Below is a small trained network, with its code and all its weights. Each question gives an input and a class and asks what happens when units are switched off, that is, made to give their printed mean instead of their output.

import numpy as np


def w(rows, s, z=0):
    codes = np.array(rows[::2]) - 128.0
    scale = np.full(codes.shape[1], s)
    scale[-1] = z or s
    return codes * scale


def norm(h):
    return h / np.sqrt((h * h).mean(-1, keepdims=True) + 1e-5)


def f(y):
    return y / 2 * (1 + np.tanh(0.7978845608 * (y + 0.044715 * y**3)))


def log_softmax(a):
    a = a - a.max(-1, keepdims=True)
    return a - np.log(np.exp(a).sum(-1, keepdims=True))


def net(x, mask):
    res = np.array(x, float).reshape(1, 4) / 4 @ E
    u = 0
    for l in range(2):
        y = f(norm(res) @ A[l][:, :-1].T + A[l][:, -1])
        res = res + np.where(mask[u : u + 6], y, B[l][:, -1]) @ B[l][:, :-1]
        u += 6
    return log_softmax(norm(res)[-1] @ U[:, :-1].T + U[:, -1])


A, B = {}, {}
E = w([
[254,95,117,97,223,155,131,82,85],'x0',
[38,149,82,53,179,64,227,45,106],'x1',
[43,198,227,89,182,157,198,176,110],'x2',
[156,164,10,200,138,132,161,97,27],'x3',
],0.0035)
A[0] = w([
[76,169,155,101,216,52,152,109,181,92],'0.n1',
[224,86,140,144,138,181,97,168,67,40],'0.n2',
[235,118,143,61,182,203,118,102,71,3],'0.n3',
[100,72,199,110,121,130,44,137,254,40],'0.n4',
[138,129,156,175,14,136,120,178,96,158],'0.n5',
[137,125,182,95,48,168,101,153,216,82],'0.n6',
],0.0054,0.0032)
B[0] = w([
[151,127,121,110,65,195,125,115,52,199],'0.n1',
[153,134,183,118,195,184,108,60,36,188],'0.n2',
[187,150,168,200,162,135,254,163,209,188],'0.n3',
[179,90,132,177,5,19,119,224,58,253],'0.n4',
[83,117,149,104,156,166,81,102,148,225],'0.n5',
[93,87,117,187,111,124,152,192,72,231],'0.n6',
],0.0061,0.0036)
A[1] = w([
[254,144,163,138,225,86,171,142,167,30],'1.n1',
[113,85,21,163,135,102,126,76,141,83],'1.n2',
[98,163,120,27,95,117,217,113,81,25],'1.n3',
[175,100,74,169,99,90,101,205,159,100],'1.n4',
[148,125,24,147,133,81,79,51,130,2],'1.n5',
[115,200,182,188,89,193,120,153,116,153],'1.n6',
],0.0064,0.0022)
B[1] = w([
[155,135,2,189,127,110,212,178,142,253],'1.n1',
[110,149,198,149,127,84,108,171,141,185],'1.n2',
[181,200,185,81,149,178,103,144,84,222],'1.n3',
[102,135,192,105,116,97,179,97,84,223],'1.n4',
[105,172,147,162,170,49,90,75,226,187],'1.n5',
[131,83,71,86,139,123,144,84,162,243],'1.n6',
],0.0079,0.0034)
U = w([
[118,231,188,21,140,180,145,136,42,136],'0',
[158,59,110,144,178,200,25,45,99,117],'1',
[7,88,67,78,114,190,133,146,198,124],'2',
[222,108,48,198,177,130,228,145,123,146],'3',
[85,196,146,184,161,23,76,87,218,134],'4',
[151,91,175,72,122,87,123,110,174,86],'5',
[131,113,137,102,146,124,117,153,160,4],'6',
[104,43,212,144,13,75,115,207,51,136],'7',
],0.013,0.022)

Each question gives the input, the list of numbers given to net, and the class t.
The units are the neurons (one row each of A and B). Each row of codes is followed by its name. A weight is (code - 128) times the scale printed after its matrix; where a second scale follows, it is the last column's (A, B and U).
mask holds one flag per neuron, layer by layer. A switched-off neuron (its flag False) gives its mean, the last column of its row in B, instead of its output. The means were averaged over made-up inputs and are rounded, as every weight is.
A unit's drop is (log p(t) with every unit on - log p(t) with that unit switched off) / (log p(t) with every unit on - log p(t) with every unit switched off).
The circuit of an input: a set's keep is (log p(t) with only the set's units on - log p(t) with every unit switched off) / (log p(t) with every unit on - log p(t) with every unit switched off). Starting from all 12 units, units are removed one at a time, each time the one whose removal leaves the highest keep (on an exact tie, the one counted first), for as long as the keep stays at least 0.8.
units of the circuit, in order: the units of the circuit, biggest drop first
top k neurons: the k neurons with the biggest drops, biggest first
top k neurons in layer l: the k neurons of layer l with the biggest drops, biggest first
drop when u is switched off: that unit's drop, to one decimal
input [-7,-1,5,-1], class 2: units of the circuit, in order : [1.n6]
input [-5,5,-3,-1], class 0: units of the circuit, in order : [1.n3 0.n4]
input [6,-1,8,-5], class 3: units of the circuit, in order : [1.n1 0.n3]
input [4,5,4,4], class 0: top 2 neurons : [1.n3 0.n1]
input [6,1,3,-8], class 7: top 2 neurons in layer 0 : [0.n4 0.n1]
input [-4,-1,4,8], class 2: top 3 neurons : [0.n4 1.n6 1.n1]
input [1,6,0,-8], class 0: top 2 neurons : [1.n3 0.n1]
input [6,0,8,-4], class 3: top 2 neurons : [0.n3 1.n1]
input [7,1,5,-7], class 3: top 2 neurons : [1.n1 0.n3]
input [2,5,-1,3], class 4: drop when 1.n5 is switched off : 0.8
input [-2,4,-4,-1], class 4: drop when 1.n5 is switched off : 0.2
input [-2,4,2,7], class 0: drop when 1.n3 is switched off : 0.8
input [0,-6,5,8], class 1: top 2 neurons : [1.n1 0.n5]
input [8,-8,-1,-6], class 3: units of the circuit, in order : [1.n1]
input [5,-3,2,-4], class 3: top 2 neurons : [0.n3 1.n1]
